Below are the code and all the weights of a small trained network. Each question names an input and a target symbol and asks about switching units off, where a switched-off unit gives its printed mean instead of its output.

import numpy as np


def w(rows, s, z=0):
    codes = np.array(rows[::2]) - 128.0
    scale = np.full(codes.shape[1], s)
    scale[-1] = z or s
    return codes * scale


def f(y):
    return np.maximum(y, 0)


def softmax(a):
    e = np.exp(a - a.max(-1, keepdims=True))
    return e / e.sum(-1, keepdims=True)


def log_softmax(a):
    a = a - a.max(-1, keepdims=True)
    return a - np.log(np.exp(a).sum(-1, keepdims=True))


def net(x, mask):
    ids = ['ΘΛΩβεψ'.index(c) for c in x.split()]
    T = len(ids)
    res = E[ids] + P[:T]
    q, k, v = (res @ M[0].T for M in (Q, K, V))
    z = softmax(np.where(np.tri(T) > 0, q @ k.T / 4**0.5, -1e9)) @ v
    res = res + np.where(mask[0], z, O[0][:, -1]) @ O[0][:, :-1]
    y = f(res @ A[0][:, :-1].T + A[0][:, -1])
    res = res + np.where(mask[1:9], y, B[0][:, -1]) @ B[0][:, :-1]
    return log_softmax(res[-1] @ U[:, :-1].T + U[:, -1])


Q, K, V, O, A, B = {}, {}, {}, {}, {}, {}
E = w([
[80,212,123,97],'Θ',
[8,107,151,58],'Λ',
[171,119,122,137],'Ω',
[118,17,134,205],'β',
[146,131,120,158],'ε',
[62,147,121,157],'ψ',
],0.012)
P = w([
[190,206,126,216],'0',
[106,97,78,79],'1',
[186,86,222,149],'2',
[184,136,16,47],'3',
[139,157,255,153],'4',
[119,85,60,145],'5',
],0.0061)
Q[0] = w([
[149,94,128,116],'head 1',
[189,74,4,91],'head 1',
[93,79,136,141],'head 1',
[209,134,246,95],'head 1',
],0.012)
K[0] = w([
[107,143,114,166],'head 1',
[45,119,1,156],'head 1',
[179,164,114,140],'head 1',
[80,132,224,181],'head 1',
],0.012)
V[0] = w([
[171,30,106,237],'head 1',
[15,163,110,181],'head 1',
[20,7,207,79],'head 1',
[109,117,187,137],'head 1',
],0.013)
O[0] = w([
[138,182,9,34,249],'head 1',
[126,195,111,225,251],'head 1',
[8,93,38,176,166],'head 1',
[128,120,86,172,148],'head 1',
],0.012,0.0034)
A[0] = w([
[179,74,87,163,248],'neuron 1',
[180,178,71,193,94],'neuron 2',
[4,99,197,21,105],'neuron 3',
[52,73,100,92,61],'neuron 4',
[198,84,33,140,206],'neuron 5',
[110,231,114,97,160],'neuron 6',
[122,2,112,176,113],'neuron 7',
[117,204,83,156,253],'neuron 8',
],0.0093,0.0025)
B[0] = w([
[93,131,194,128,190],'neuron 1',
[137,32,121,166,208],'neuron 2',
[173,38,246,171,171],'neuron 3',
[197,90,144,120,222],'neuron 4',
[93,194,136,138,249],'neuron 5',
[104,121,38,124,208],'neuron 6',
[80,198,137,75,206],'neuron 7',
[94,37,112,113,254],'neuron 8',
],0.013,0.0082)
U = w([
[127,57,105,248,142],'Θ',
[183,172,133,254,100],'Λ',
[229,120,80,142,239],'Ω',
[209,132,115,81,94],'β',
[42,133,79,143,179],'ε',
[175,49,21,176,4],'ψ',
],0.005,0.0027)

Each question gives the input, a string of symbols that net reads in full, and the target symbol t.
The units are the heads (4 rows each of Q, K, V and O) and the neurons (one row each of A and B). Each row of codes is followed by its name. A weight is (code - 128) times the scale printed after its matrix; where a second scale follows, it is the last column's (O, A, B and U).
mask holds one flag per unit, heads first, then neurons. A switched-off unit (its flag False) gives its mean, the last column of its rows in O or B, instead of its output. The means were averaged over made-up inputs and are rounded, as every weight is.
A unit's drop is (log p(t) with every unit on - log p(t) with that unit switched off) / (log p(t) with every unit on - log p(t) with every unit switched off).
The circuit of an input: a set's keep is (log p(t) with only the set's units on - log p(t) with every unit switched off) / (log p(t) with every unit on - log p(t) with every unit switched off). Starting from all 9 units, units are removed one at a time, each time the one whose removal leaves the highest keep (on an exact tie, the one counted first), for as long as the keep stays at least 0.8.
units of the circuit, in order: the units of the circuit, biggest drop first
unit that matters most: the unit with the biggest drop
top k neurons: the k neurons with the biggest drops, biggest first
drop when u is switched off: that unit's drop, to one decimal
input β β β ψ Ω, target ψ: top 2 neurons => [neuron 7; neuron 6]
input Θ Θ ε ε, target Λ: units of the circuit, in order => [head 1; neuron 8]
input Θ Θ ψ, target Λ: top 2 neurons => [neuron 8; neuron 6]
input Λ β Θ β Θ, target Λ: units of the circuit, in order => [head 1; neuron 8]
input Λ Λ β, target ε: unit that matters most => neuron 7
input β β Ω, target ε: top 2 neurons => [neuron 5; neuron 3]
input ε ψ ψ β β Θ, target ψ: top 2 neurons => [neuron 7; neuron 6]
input ε ψ ε Ω Λ Λ, target β: top 2 neurons => [neuron 2; neuron 8]
input Θ Ω Λ Λ, target Θ: top 2 neurons => [neuron 3; neuron 5]
input ε ψ Λ Λ β, target ε: top 2 neurons => [neuron 7; neuron 3]
input β Λ β Ω Λ, target ψ: drop when neuron 1 is switched off => 0.1
input ε ε Ω, target β: drop when neuron 7 is switched off => -0.1
input β β Λ, target ψ: drop when neuron 4 is switched off => 0.6
input β ψ β Λ, target Θ: top neuron => [neuron 3]
